In the rows, 128 means zero.
Each row has a class, written after it.
[128  98 130 128 134  84 115  91 152 140 156  97 134 133 151 119 132 106
 108 171  94 140 151 155 135 131 153 165 126 150 169 124 121 120 108 168
 116 119 137 130 128 149 139 114 113 109 118 115 147  89 125 116 106 128
 105 121 119 169 109 163 211 126 132]
z_788
[112 178  98  74 112  92 120 112 212 160 152 124 117 117  86 136 179  63
 160 157 124 179  64 116 130 125 161  27 136 189 189 180 185  78  94 104
 148  88  43  96 148 108 189  98 233 152 185 158  96 121 128  16  70 165
  66 133 135 128 145 140 148 252 135]
z_885
[159 128 141  60  83 139 113  60 159 103 131 128 137 190 100 163 123  98
 116 152 106 158 135 129 100 137 131  74 143 242 133 129 183 145  96 105
 119 101 133 180 127 101  92 148 146 100 101  96 138 107 112 107 133 119
  95 167  55 140 147 131 105 172 170]
z_788
[167 102 130 108 100 113 130  98 149  94 123 111 115 155  90 132 136  87
 103 147 106 168 109 150  81 130 152  99 174 248 153 110 177 116 112  91
 138  80  96 157 136  98 109 126 147 125 156 149 136 110 105  86  93 137
  69 156  84 139 117 134 104 211 145]
z_788
[163  92 150 119 109 121 158 130 118  71 105 112 114 157  77 142 128 110
 137 136 135 129  96 122  99 139 149  90 173 207 125  96 166 118 139  75
 131  98 109 151 136  93 112 102 144 151 187 162 134 131 118 108  84 127
  76 153 119 112 113 118  73 229 135]
z_263
[113 126 133 102 129 100 138 123 157 135 145 113 122 141 115 136 150 101
 143 142 114 120 109 103 144 133 134  88 110 126 165 151 139  93 114 129
 135 128 103 130 147 124 176 104 168 154 172 157 123 121 138  83 102 140
  99 117 150 135 128 128 163 163 127]
z_885
[153 102 147  80 103 136 119  65 142 106 138 104 146 191 132 150 114 112
 115 156  96 129 158 117 113 145 108 106 123 198 140 116 150 139 108 123
 112 117 143 186 129 121 109 142 116  97 106  84 153 114 125 128 129 124
 108 145  74 157 127 136 141 122 172]
z_788
[133 100 147 128 127 116 140 143 125 108 123 120 121 141 111 138 123 123
 135 128 130 115 114 120 123 131 139 123 140 132 136 106 136 114 142 110
 135 128 124 131 140 115 147 106 138 142 170 142 136 125 126 124 102 138
 112 125 145 123 122 131 112 151 120]
z_263
[152 117 131 113 114 134 154 123 135 102 126 118 100 138  96 125 132 112
 132 133 126 141 106 131 104 139 144  87 146 197 144 126 167 107 113  79
 133 105  98 149 132 108 123 115 141 150 168 164 116 128 113  90  89 119
  87 145 120 115 110 130 106 210 121]
z_263
[138 117 126 119 118 114 137 117 141 123 133 114 112 124 110 118 142 121
 128 141 134 142 119 134 125 133 138  98 122 161 152 141 147 105 120 109
 129 105 108 128 129 131 134 112 136 135 155 147 123 123 124  97  94 124
 102 124 120 122 110 134 148 252 122]
z_263
[131 120 139  92 119 110 143 117 159  98 127 114 129 156  77 165 146 107
 153 144 145 132  85  96 135 131 149  59 150 166 144 126 158 113 137  94
 139 123  98 124 138  88 159  83 196 152 197 148 133 118 115  90  74 142
  79 142 151 119 131 125 109 226 127]
z_885
[115 140 142  75 120 114 131 109 169 134 136 134 154 157 106 178 149  93
 157 141 139 117 103  67 164 129 120  55 104 121 142 140 136 113 125 133
 139 147 109 122 156 105 187 102 203 140 161 105 127 126 153  93 115 147
 109 118 154 136 150 133 128 153 136]
z_885
[162  79 146  79  98  93 113  36 171  87 140  95 141 193 102 153 134  85
  97 184  88 162 133 150 119 133 152 119 170 241 157 109 159 132 107 131
 111 107 142 168 136 107 131  99 141  98 142 108 178  60 115 108  87 136
  61 156  79 174 126 157 167 191 161]
z_788
[157  63 158  93 109 101 114  62 147  95 139 101 138 198 134 152 124  97
  96 169  79 130 163 131 113 142 123 143 137 199 145  92 144 141 126 141
 126 121 161 183 141 118 111 140 116  95 118  79 178  86 119 134 130 123
  98 140  78 179 127 149 157 111 165]
z_788
[122 112 107  91 117  82 135 107 184 158 159 103 113 125 107 130 167  79
 146 155 109 154  96 118 136 128 156  63 133 169 188 160 160  76  98 112
 138 122  80 113 146 117 183  86 196 150 188 154 116 111 127  44  78 150
  75 125 139 139 122 148 179 220 135]
z_885
[116 147 104  88 121 113 132 115 177 157 154 107 124 125 110 125 184  85
 176 143 106 147  93 108 132 138 127  50 108 156 179 175 163  81  99 111
 137 108  68 126 148 122 177 108 186 158 176 142 111 129 134  49  89 137
  88 126 134 127 131 136 153 195 124]
z_885
[109 151 124  68 121 111 130 103 186 141 146 119 130 140 108 152 170 102
 157 150 127 137  98  91 146 132 135  41 113 155 162 159 156  98 111 114
 136 121  84 153 142 110 178 104 201 142 167 132 113 130 142  62  90 140
  92 133 137 129 146 129 151 201 128]
z_885
[118 138 114 123 125 114 139 138 141 137 132 127 115 123 107 122 149 113
 140 128 133 141 100 122 122 131 143  97 134 142 151 146 144  97 124 105
 139 111  94 119 139 120 153 117 155 151 172 153 116 130 127  93  99 141
 101 127 144 116 123 129 131 183 116]
z_263
[128 159 149  67 110 148 149 108 154 101 124 142 130 161  69 169 133 132
 166 125 159 107 102  76 135 141 127  22 133 157 109 146 168 127 127  91
 133 126 102 131 121  90 130 105 190 146 169 134 112 155 143  97 103 127
 102 147 136  98 150 104  82 219 127]
z_885
[128 149 123  88 107 101 144 101 191 119 139 128 126 151  69 159 160  80
 156 152 134 161  68  98 133 124 153  37 145 189 166 141 174  93 115 101
 142 101  74 114 142  96 175  88 218 148 197 144 110 112 130  53  74 157
  64 167 138 124 148 134 123 249 137]
z_885
[139 131 118 121 123 110 138 118 140 124 140 105 112 125 105 116 142 115
 132 148 115 146 106 132 121 133 137  99 136 166 157 143 157 102 108 110
 127 109 102 132 127 131 135 113 138 140 159 157 115 119 123  88  90 121
  95 137 121 128 110 127 147 204 124]
z_263
[119 105 151 104 135 109 142 127 139 122 138 112 131 159 108 149 136 117
 149 147 130  95 114  92 149 133 132  95 121 120 148 120 131 100 137 122
 135 136 122 134 143 117 168  93 160 149 184 133 135 122 142 105  92 138
  96 114 161 131 127 138 146 161 121]
z_885
[138  86 163 130 130 132 151 134 101  72 114 120 127 159  99 146 109 151
 128 139 147  95 126 101 133 137 128 125 142 138 109  89 126 133 151 110
 115 156 154 147 127 114 119 109 119 140 150 130 153 133 134 155 107 121
 113 130 134 121 117 119 106 139 116]
z_263
[171 103 129  67  84 115 118  47 173 102 142  92 126 183 100 140 138  75
 109 148  84 170 125 143  85 143 141  83 157 252 167 122 190 115  81  85
 124  75  99 185 141 120 107 133 146 117 135 121 142  90 102  66  99 124
  54 164  58 156 126 147 135 200 167]
z_788
[113 140 127  76 118  96 124 128 183 148 148 120 131 141 107 149 157  79
 159 145 119 143  90  89 137 128 130  59 111 151 170 156 149  91 117 112
 151 109  79 121 146 111 186 105 201 142 172 136 118 121 135  59 100 153
  91 125 141 138 146 135 146 183 143]
z_885
[129  95 137 123 129 111 139 148 135 113 122 126 124 142 105 143 132 106
 135 124 125 124  95 108 128 129 138 118 138 140 142 107 138 111 144 118
 139 128 110 122 146 108 152 105 162 142 243 133 135 115 124 119 104 143
 104 129 151 132 130 128 111 149 131]
z_263
[141 103 149 128 125 139 150 131 124 105 124 116 115 132 103 132 123 146
 133 135 138 110 115 118 127 143 111 104 130 149 124 119 132 120 132  94
 135 124 136 144 129 118 123 114 125 142 166 145 124 139 126 121  95 105
 105 134 134 109 120 118 111 170 121]
z_263
[121 136 133  88 119 110 144 114 167 127 139 115 125 142  99 145 152 102
 153 146 131 139  94 102 145 128 142  56 127 156 155 147 156  94 118 108
 134 119  92 116 139 111 169 100 186 152 180 145 107 124 131  74  82 139
  85 130 144 122 128 131 136 213 126]
z_885
[153 115 139  76  98 125 114  56 164 112 143 114 140 181 119 148 113 102
 114 155  94 148 147 139 112 141 124  96 136 211 138 123 163 128 100 117
 114 108 132 174 124 121 105 139 132 101 112  96 142 101 121 114 130 115
 101 149  67 151 130 139 144 147 164]
z_788
[126  64 180 101 141 109 116 130 122  68 112 124 148 187  89 191 126 148
 144 143 155  74 123  65 162 134 131 109 139 108 110  70 114 149 175 132
 120 172 184 130 136  88 149  70 164 136 197 110 179 109 150 161  96 141
 100 121 170 125 134 123  97 143 122]
z_885
[136 139 122  82 105 114 136 110 174 116 139 109 116 158  79 139 154  88
 142 148 128 154  85 114 121 131 154  43 142 196 160 147 175  91 109  85
 140  93  72 129 144  94 168  99 195 145 188 155 114 128 125  55  75 144
  68 145 124 122 139 132 113 244 126]
z_885
[128 106 145  93 119  80 136 126 155 106 132 120 125 164 101 154 149 101
 148 142 128 126  98  88 134 137 142  74 130 154 151 130 146 100 131 111
 137 125 107 131 146  97 161  95 181 144 186 134 134 118 135  84  90 148
  82 128 150 131 136 130 121 191 126]
z_885
[117 112 149 112 128 118 150 145 122 125 138 109 118 156 128 137 127 123
 155 129 125  89 124  72 150 146 106  74  78  92 142 139 116 105 136 115
 149 149 115 149 151 124 177 117 149 153 164 117 120 148 146 113 123 123
 126 107 162 125 124 132 135 106 127]
z_885
[139  98 140 132 128 110 137 131 127  98 122 130 122 144  91 145 130 117
 135 132 133 128  96 120 119 133 138 114 149 147 131 100 137 116 148 108
 145 120 119 128 142 109 142 101 156 149 172 150 136 118 122 119  94 138
  96 135 145 125 116 127 100 172 118]
z_263
[111 126 146  91 137 106 135 110 153 120 144 120 138 148 107 154 146 116
 152 153 130 112 114  92 162 121 137  89 119 118 145 134 130 109 131 139
 125 144 125 122 135 116 172  85 181 127 174 121 132 112 152 101  89 148
 104 129 160 135 133 135 160 170 118]
z_885
[154  89 149 107 109 136 131  93 130  82 129 115 134 168 105 152 123 121
 111 138 122 135 128 140 110 138 133 117 153 202 125  97 154 141 121 104
 123 112 140 157 127 107 104 107 124 118 143 125 152 111 115 131 101 113
 101 152  96 140 122 126 100 167 140]
z_788
[167 110 131  98  94 147 139 122 132  88 120 121 109 162 104 129 121  95
 119 128 114 148 114 124  83 146 131  83 141 225 140 116 175 114 114  73
 141  85  72 187 144  98 108 143 128 140 158 143 120 134 108  92 103 116
  84 152  83 125 136 124  77 182 152]
z_788
[146 155 145  98 118 164 155 107 125  87 123 141 126 154  91 156 119 168
 145 120 163 117 115 105 131 134 119  55 132 165  94 141 163 141 123  88
 122 128 130 141 106 109  96 127 135 136 141 131 111 164 138 127 118 105
 125 150 111  91 132 103  76 194 114]
z_263
[120 111 139  94 123 102 130 135 158 124 133 120 132 157 111 149 148  89
 151 139 120 120 100  79 145 127 130  80 114 133 160 125 131 106 137 121
 140 132  99 126 147 101 187  96 192 178 183 117 135 115 138  91 107 151
  91 118 153 127 142 136 123 153 142]
z_885
[125 122 127  96 121 105 136 125 159 125 139 115 124 148 105 143 148  95
 151 146 124 125  99 102 138 133 139  73 119 151 157 134 144  95 119 106
 136 123  94 130 146 110 170 101 184 151 180 140 129 121 137  77  87 140
  89 123 150 136 128 135 136 184 124]
z_885
[189  76 159 105 106 158 138 116 113  72 112 113 117 187  94 146 107 116
 112 121 117 118 127 113  89 150 121 102 150 212 122  84 158 134 136  81
 132 109 128 184 142  94  99 135 113 124 151 109 153 131 101 130 124 110
  94 155  82 129 130 113  65 156 152]
z_788
[105 126 146  93 128 103 133 120 158 146 145 119 141 153 129 152 143 103
 152 148 119 104 117  75 163 130 116  88  88  92 158 145 122 100 128 144
 135 152 127 129 149 126 187 102 175 134 157 101 130 123 159 108 130 148
 113  94 156 144 139 141 171 117 139]
z_885
